Below is a small trained network, with its code and all its weights. Each question gives an input and a class and asks what happens when units are switched off, that is, made to give their printed mean instead of their output.

import numpy as np


def w(rows, s, z=0):
    codes = np.array(rows[::2]) - 128.0
    scale = np.full(codes.shape[1], s)
    scale[-1] = z or s
    return codes * scale


def f(y):
    return np.maximum(y, 0)


def log_softmax(a):
    a = a - a.max(-1, keepdims=True)
    return a - np.log(np.exp(a).sum(-1, keepdims=True))


def net(x, mask):
    res = np.array(x, float).reshape(1, 3) / 4 @ E
    y = f(res @ A[0][:, :-1].T + A[0][:, -1])
    res = res + np.where(mask, y, B[0][:, -1]) @ B[0][:, :-1]
    return log_softmax(res[-1] @ U[:, :-1].T + U[:, -1])


A, B = {}, {}
E = w([
[161,139,196,107,47,128],'x0',
[2,131,152,122,96,127],'x1',
[127,131,148,214,116,127],'x2',
],0.0072)
A[0] = w([
[127,127,145,147,90,132,231],'N1',
[98,127,97,89,174,134,122],'N2',
[156,124,161,80,71,130,167],'N3',
[158,132,160,79,69,132,165],'N4',
[118,123,119,115,144,127,125],'N5',
[153,133,105,193,172,130,168],'N6',
[126,125,84,81,185,129,243],'N7',
[62,128,129,191,133,130,56],'N8',
[159,125,120,78,129,133,97],'N9',
[125,130,130,127,122,131,119],'N10',
[124,125,167,155,74,129,254],'N11',
[187,130,126,56,126,130,105],'N12',
[142,132,144,105,101,129,148],'N13',
[76,129,120,94,137,112,118],'N14',
[130,131,118,165,133,133,167],'N15',
[3,127,143,106,103,129,172],'N16',
[149,127,150,137,111,137,38],'N17',
[133,130,128,120,130,128,117],'N18',
[79,131,179,151,51,125,165],'N19',
[150,134,150,138,109,138,33],'N20',
[151,128,110,188,170,126,166],'N21',
[218,132,145,183,119,121,114],'N22',
],0.018,0.0026)
B[0] = w([
[104,60,171,150,104,121,178],'N1',
[181,166,48,131,86,132,177],'N2',
[58,132,207,133,130,147,198],'N3',
[60,140,209,133,130,149,200],'N4',
[149,143,105,125,114,129,144],'N5',
[218,91,143,134,149,120,184],'N6',
[98,51,48,119,186,146,199],'N7',
[118,168,146,99,176,45,185],'N8',
[129,169,128,123,179,98,161],'N9',
[137,138,131,131,129,127,133],'N10',
[151,99,201,150,92,128,204],'N11',
[99,148,134,123,208,65,185],'N12',
[99,133,166,125,127,138,162],'N13',
[149,132,81,141,84,172,178],'N14',
[138,74,146,143,157,122,155],'N15',
[3,132,111,127,38,64,254],'N16',
[140,161,125,121,87,110,145],'N17',
[133,138,130,123,133,124,133],'N18',
[187,133,227,146,108,154,224],'N19',
[143,162,128,117,83,110,146],'N20',
[219,109,142,131,148,124,179],'N21',
[153,89,137,145,42,184,206],'N22',
],0.037,0.01)
U = w([
[102,150,187,149,71,123,114],'0',
[175,254,124,112,100,171,6],'1',
[209,88,116,147,126,197,162],'2',
[82,153,89,105,98,140,95],'3',
[143,133,81,100,159,88,185],'4',
[110,148,159,108,198,112,122],'5',
],0.0089,0.0017)

Each question gives the input, the list of numbers given to net, and the class t.
The units are the neurons (one row each of A and B). Each row of codes is followed by its name. A weight is (code - 128) times the scale printed after its matrix; where a second scale follows, it is the last column's (A, B and U).
mask holds one flag per neuron, in row order. A switched-off neuron (its flag False) gives its mean, the last column of its row in B, instead of its output. The means were averaged over made-up inputs and are rounded, as every weight is.
A unit's drop is (log p(t) with every unit on - log p(t) with that unit switched off) / (log p(t) with every unit on - log p(t) with every unit switched off).
The circuit of an input: a set's keep is (log p(t) with only the set's units on - log p(t) with every unit switched off) / (log p(t) with every unit on - log p(t) with every unit switched off). Starting from the 12 units with the biggest drops (on a tie, the unit counted first), units are removed one at a time, each time the one whose removal leaves the highest keep (on an exact tie, the one counted first), for as long as the keep stays at least 0.8.
units of the circuit, in order: the units of the circuit, biggest drop first
top k neurons: the k neurons with the biggest drops, biggest first
drop when u is switched off: that unit's drop, to one decimal
input [5,-4,-7], class 5: units of the circuit, in order => N12
input [-6,3,8], class 5: units of the circuit, in order => N8, N22
input [-1,-6,-4], class 4: top 2 neurons => N12, N19
input [3,0,-4], class 5: units of the circuit, in order => N16, N22
input [1,3,-6], class 3: top 2 neurons => N11, N19
input [7,0,-8], class 5: top 3 neurons => N12, N16, N22
input [-4,-8,-6], class 4: drop when N12 is switched off => 0.5
input [-8,-5,-2], class 2: drop when N17 is switched off => 0.0
input [1,-6,-3], class 5: drop when N12 is switched off => 0.3
input [-7,2,-3], class 4: drop when N7 is switched off => 0.1
